Below is a small trained network, with its code and all its weights. Each question gives an input and a target symbol and asks what happens when units are switched off, that is, made to give their printed mean instead of their output.

import numpy as np


def w(rows, s, z=0):
    codes = np.array(rows[::2]) - 128.0
    scale = np.full(codes.shape[1], s)
    scale[-1] = z or s
    return codes * scale


def f(y):
    return y / 2 * (1 + np.tanh(0.7978845608 * (y + 0.044715 * y**3)))


def softmax(a):
    e = np.exp(a - a.max(-1, keepdims=True))
    return e / e.sum(-1, keepdims=True)


def log_softmax(a):
    a = a - a.max(-1, keepdims=True)
    return a - np.log(np.exp(a).sum(-1, keepdims=True))


def net(x, mask):
    ids = ['αγδηλξπστφψω'.index(c) for c in x.split()]
    T = len(ids)
    res = E[ids] + P[:T]
    u = 0
    for l in range(3):
        q, k, v = (res @ M[l].T for M in (Q, K, V))
        z = softmax(np.where(np.tri(T) > 0, q @ k.T / 4**0.5, -1e9)) @ v
        res = res + np.where(mask[u], z, O[l][:, -1]) @ O[l][:, :-1]
        u += 1
        y = f(res @ A[l][:, :-1].T + A[l][:, -1])
        res = res + np.where(mask[u : u + 12], y, B[l][:, -1]) @ B[l][:, :-1]
        u += 12
    return log_softmax(res[-1] @ U[:, :-1].T + U[:, -1])


Q, K, V, O, A, B = {}, {}, {}, {}, {}, {}
E = w([
[144,38,115],'α',
[161,173,83],'γ',
[145,32,108],'δ',
[149,159,198],'η',
[169,162,161],'λ',
[115,7,92],'ξ',
[176,142,168],'π',
[78,141,77],'σ',
[179,138,163],'τ',
[94,117,126],'φ',
[147,50,121],'ψ',
[158,168,160],'ω',
],0.02)
P = w([
[253,143,26],'0',
[200,141,94],'1',
[169,142,116],'2',
[153,148,131],'3',
[124,157,145],'4',
[112,166,153],'5',
[98,175,159],'6',
],0.0066)
Q[0] = w([
[146,35,161],'0.h1',
[73,254,92],'0.h1',
[119,104,71],'0.h1',
[192,41,101],'0.h1',
],0.0086)
K[0] = w([
[244,105,18],'0.h1',
[93,112,97],'0.h1',
[129,149,91],'0.h1',
[178,126,55],'0.h1',
],0.011)
V[0] = w([
[69,146,253],'0.h1',
[60,98,79],'0.h1',
[192,13,36],'0.h1',
[147,184,124],'0.h1',
],0.0059)
O[0] = w([
[58,97,239,4],'0.h1',
[59,152,3,22],'0.h1',
[77,192,180,194],'0.h1',
[191,165,149,190],'0.h1',
],0.0079,0.0032)
A[0] = w([
[124,105,79,36],'0.n1',
[108,8,165,59],'0.n2',
[177,173,135,192],'0.n3',
[154,107,67,3],'0.n4',
[71,118,63,122],'0.n5',
[139,165,151,111],'0.n6',
[131,164,249,180],'0.n7',
[123,133,130,130],'0.n8',
[84,254,166,125],'0.n9',
[212,151,192,240],'0.n10',
[133,112,50,192],'0.n11',
[50,17,134,168],'0.n12',
],0.011,0.0048)
B[0] = w([
[95,127,182,125],'0.n1',
[199,255,153,131],'0.n2',
[167,87,52,206],'0.n3',
[120,104,137,133],'0.n4',
[109,28,235,133],'0.n5',
[168,86,110,146],'0.n6',
[190,64,154,201],'0.n7',
[133,139,129,127],'0.n8',
[231,64,98,163],'0.n9',
[160,102,74,254],'0.n10',
[19,167,155,167],'0.n11',
[228,122,74,136],'0.n12',
],0.0063,0.013)
Q[1] = w([
[132,209,206],'1.h1',
[117,34,248],'1.h1',
[75,192,244],'1.h1',
[91,40,2],'1.h1',
],0.0058)
K[1] = w([
[160,159,158],'1.h1',
[133,80,179],'1.h1',
[74,206,254],'1.h1',
[37,119,54],'1.h1',
],0.0085)
V[1] = w([
[123,5,144],'1.h1',
[149,172,146],'1.h1',
[113,121,150],'1.h1',
[139,120,138],'1.h1',
],0.013)
O[1] = w([
[115,253,179,132],'1.h1',
[116,129,135,144],'1.h1',
[254,176,106,3],'1.h1',
[114,129,113,153],'1.h1',
],0.0075,0.0069)
A[1] = w([
[139,91,130,79],'1.n1',
[117,145,108,74],'1.n2',
[165,239,99,76],'1.n3',
[114,100,153,187],'1.n4',
[107,190,180,160],'1.n5',
[6,119,175,2],'1.n6',
[57,117,96,194],'1.n7',
[100,135,73,128],'1.n8',
[117,171,187,58],'1.n9',
[170,203,144,33],'1.n10',
[135,125,127,104],'1.n11',
[103,195,148,60],'1.n12',
],0.015,0.0058)
B[1] = w([
[119,147,148,202],'1.n1',
[127,128,132,114],'1.n2',
[106,64,81,183],'1.n3',
[120,169,150,166],'1.n4',
[126,213,150,157],'1.n5',
[164,124,2,157],'1.n6',
[95,149,193,253],'1.n7',
[115,130,113,248],'1.n8',
[142,184,152,141],'1.n9',
[145,107,103,201],'1.n10',
[115,120,129,134],'1.n11',
[95,85,135,123],'1.n12',
],0.0097,0.0051)
Q[2] = w([
[192,14,173],'2.h1',
[73,206,177],'2.h1',
[2,137,100],'2.h1',
[211,21,110],'2.h1',
],0.0067)
K[2] = w([
[210,70,165],'2.h1',
[73,254,154],'2.h1',
[67,136,55],'2.h1',
[131,33,253],'2.h1',
],0.006)
V[2] = w([
[67,2,213],'2.h1',
[115,73,71],'2.h1',
[54,58,156],'2.h1',
[138,209,161],'2.h1',
],0.0081)
O[2] = w([
[100,86,237,65],'2.h1',
[165,220,69,223],'2.h1',
[158,117,124,3],'2.h1',
[103,3,17,10],'2.h1',
],0.0048,0.0046)
A[2] = w([
[132,85,145,99],'2.n1',
[93,138,197,83],'2.n2',
[152,238,163,90],'2.n3',
[97,86,132,176],'2.n4',
[98,72,227,99],'2.n5',
[176,151,67,75],'2.n6',
[186,59,104,85],'2.n7',
[104,137,196,55],'2.n8',
[186,129,219,45],'2.n9',
[135,208,131,115],'2.n10',
[10,117,126,1],'2.n11',
[26,192,217,122],'2.n12',
],0.011,0.0069)
B[2] = w([
[155,141,159,132],'2.n1',
[126,65,138,125],'2.n2',
[65,167,131,139],'2.n3',
[68,225,129,140],'2.n4',
[177,47,78,159],'2.n5',
[99,65,179,239],'2.n6',
[81,131,200,253],'2.n7',
[127,77,108,121],'2.n8',
[83,189,35,216],'2.n9',
[64,114,201,142],'2.n10',
[253,207,92,138],'2.n11',
[49,72,225,163],'2.n12',
],0.0065,0.0064)
U = w([
[108,141,121,115],'α',
[71,25,145,122],'γ',
[127,152,109,2],'δ',
[108,63,2,88],'η',
[115,133,111,131],'λ',
[124,160,107,151],'ξ',
[188,245,128,237],'π',
[66,165,164,233],'σ',
[233,92,152,196],'τ',
[83,230,68,77],'φ',
[129,144,110,5],'ψ',
[90,140,147,203],'ω',
],0.0096,0.0022)

Each question gives the input, a string of symbols that net reads in full, and the target symbol t.
The units are the heads (4 rows each of Q, K, V and O) and the neurons (one row each of A and B). Each row of codes is followed by its name. A weight is (code - 128) times the scale printed after its matrix; where a second scale follows, it is the last column's (O, A, B and U).
mask holds one flag per unit, layer by layer, with each layer's heads first. A switched-off unit (its flag False) gives its mean, the last column of its rows in O or B, instead of its output. The means were averaged over made-up inputs and are rounded, as every weight is.
A unit's drop is (log p(t) with every unit on - log p(t) with that unit switched off) / (log p(t) with every unit on - log p(t) with every unit switched off).
The circuit of an input: a set's keep is (log p(t) with only the set's units on - log p(t) with every unit switched off) / (log p(t) with every unit on - log p(t) with every unit switched off). Starting from the 12 units with the biggest drops (on a tie, the unit counted first), units are removed one at a time, each time the one whose removal leaves the highest keep (on an exact tie, the one counted first), for as long as the keep stays at least 0.8.
circuit, biggest first: the units of the circuit, biggest drop first
most important unit: the unit with the biggest drop
k most important neurons: the k neurons with the biggest drops, biggest first
k most important neurons of layer l: the k neurons of layer l with the biggest drops, biggest first
drop when u is switched off: that unit's drop, to one decimal
input ξ ξ ψ, target φ: 2 most important neurons : 0.n5, 1.n6
input η γ γ η η η, target π: circuit, biggest first : 1.h1, 0.h1, 1.n5
input γ γ ξ η, target τ: circuit, biggest first : 0.n7, 0.n9
input π γ η, target τ: circuit, biggest first : 0.n7, 0.h1
input γ π φ η η, target π: circuit, biggest first : 1.h1, 0.h1, 0.n7
input ξ η σ η η α, target φ: most important unit : 2.h1
input δ τ γ ξ λ φ, target σ: circuit, biggest first : 2.n12, 1.h1
input γ η γ, target γ: circuit, biggest first : 0.h1, 1.h1, 2.n7
input δ η α π α, target σ: 4 most important neurons of layer 0 : 0.n10, 0.n3, 0.n9, 0.n7
input η γ η γ η α φ, target σ: 2 most important neurons of layer 2 : 2.n12, 2.n10
input η γ π σ, target φ: 2 most important neurons : 1.n6, 0.n10
input π γ φ σ, target φ: 3 most important neurons : 1.n6, 1.n7, 0.n11
input ξ α ω, target τ: 3 most important neurons of layer 0 : 0.n9, 0.n11, 0.n7
input ω γ η π λ, target τ: 2 most important neurons : 0.n7, 2.n5
input φ ξ α δ ω, target τ: most important unit : 0.n9
input ξ η δ, target φ: 2 most important neurons of layer 0 : 0.n5, 0.n11
input γ γ γ η γ π, target τ: 3 most important neurons of layer 0 : 0.n11, 0.n7, 0.n10
input ξ η γ γ λ, target τ: drop when 0.n12 is switched off : 0.0
input ξ λ ξ γ γ, target η: drop when 2.n7 is switched off : 0.1
input σ α δ α γ α π, target τ: drop when 1.n7 is switched off : 0.2
input π π γ γ, target η: drop when 2.n9 is switched off : -0.1
